Below is a small trained network, with its code and all its weights. Each question gives an input and a class and asks what happens when units are switched off, that is, made to give their printed mean instead of their output.

import numpy as np


def w(rows, s, z=0):
    codes = np.array(rows[::2]) - 128.0
    scale = np.full(codes.shape[1], s)
    scale[-1] = z or s
    return codes * scale


def norm(h):
    return h / np.sqrt((h * h).mean(-1, keepdims=True) + 1e-5)


def f(y):
    return np.maximum(y, 0)


def log_softmax(a):
    a = a - a.max(-1, keepdims=True)
    return a - np.log(np.exp(a).sum(-1, keepdims=True))


def net(x, mask):
    res = np.array(x, float).reshape(1, 6) / 4 @ E
    u = 0
    for l in range(2):
        y = f(norm(res) @ A[l][:, :-1].T + A[l][:, -1])
        res = res + np.where(mask[u : u + 3], y, B[l][:, -1]) @ B[l][:, :-1]
        u += 3
    return log_softmax(norm(res)[-1] @ U[:, :-1].T + U[:, -1])


A, B = {}, {}
E = w([
[81,63,210],'x0',
[119,125,131],'x1',
[127,124,127],'x2',
[126,126,128],'x3',
[137,131,135],'x4',
[220,246,251],'x5',
],0.0017)
A[0] = w([
[121,126,119,87],'L0N0',
[31,41,38,252],'L0N1',
[19,55,252,126],'L0N2',
],0.0029,0.0015)
B[0] = w([
[100,133,114,128],'L0N0',
[153,252,181,253],'L0N1',
[245,137,23,197],'L0N2',
],0.0036,0.0032)
A[1] = w([
[155,46,152,118],'L1N0',
[192,253,85,46],'L1N1',
[189,182,208,254],'L1N2',
],0.004,0.0019)
B[1] = w([
[247,167,120,135],'L1N0',
[148,3,227,237],'L1N1',
[56,99,38,254],'L1N2',
],0.0039,0.0042)
U = w([
[135,104,138,149],'0',
[87,253,136,200],'1',
[201,113,95,113],'2',
[124,97,140,124],'3',
[121,100,148,119],'4',
[125,105,139,111],'5',
[61,165,160,31],'6',
[45,234,159,9],'7',
],0.011,0.015)

Each question gives the input, the list of numbers given to net, and the class t.
The units are the neurons (one row each of A and B). Each row of codes is followed by its name. A weight is (code - 128) times the scale printed after its matrix; where a second scale follows, it is the last column's (A, B and U).
mask holds one flag per neuron, layer by layer. A switched-off neuron (its flag False) gives its mean, the last column of its row in B, instead of its output. The means were averaged over made-up inputs and are rounded, as every weight is.
A unit's drop is (log p(t) with every unit on - log p(t) with that unit switched off) / (log p(t) with every unit on - log p(t) with every unit switched off).
The circuit of an input: a set's keep is (log p(t) with only the set's units on - log p(t) with every unit switched off) / (log p(t) with every unit on - log p(t) with every unit switched off). Starting from all 6 units, units are removed one at a time, each time the one whose removal leaves the highest keep (on an exact tie, the one counted first), for as long as the keep stays at least 0.8.
circuit, biggest first: the units of the circuit, biggest drop first
top k neurons: the k neurons with the biggest drops, biggest first
top k neurons in layer l: the k neurons of layer l with the biggest drops, biggest first
drop when u is switched off: that unit's drop, to one decimal
input [8,2,1,0,0,6], class 2: top 3 neurons -> [L0N2 L0N1 L1N0]
input [-1,0,1,0,-3,-6], class 1: top 3 neurons -> [L0N2 L1N1 L0N1]
input [8,-8,3,4,-3,4], class 2: top neuron in layer 0 -> [L0N2]
input [-5,1,3,-8,-6,3], class 4: circuit, biggest first -> [L1N1 L0N2 L0N1]
input [6,6,-5,-6,0,4], class 2: circuit, biggest first -> [L0N2 L0N1 L1N1]
input [-2,6,-2,2,3,-6], class 1: top 4 neurons -> [L0N2 L1N1 L0N1 L1N2]
input [-2,0,3,1,-8,-8], class 1: circuit, biggest first -> [L1N1 L0N1 L0N2]
input [-1,8,6,5,-4,-8], class 1: circuit, biggest first -> [L1N1 L0N1]
input [8,-3,3,-1,-4,0], class 2: top 3 neurons -> [L0N2 L1N1 L1N0]
input [6,5,-4,-3,5,-5], class 2: top 3 neurons -> [L0N2 L1N2 L1N1]
input [-2,8,2,3,2,3], class 3: top 2 neurons in layer 0 -> [L0N1 L0N2]
input [5,0,3,2,5,3], class 2: top 4 neurons -> [L0N2 L0N1 L1N1 L1N0]
input [8,0,5,-8,1,5], class 2: drop when L0N1 is switched off -> 0.9
input [7,7,2,-4,-1,-5], class 2: drop when L1N0 is switched off -> 0.3
input [-4,3,-6,-4,-8,2], class 5: drop when L0N2 is switched off -> 0.1
input [-1,5,7,-2,2,-8], class 1: top neuron in layer 1 -> [L1N1]
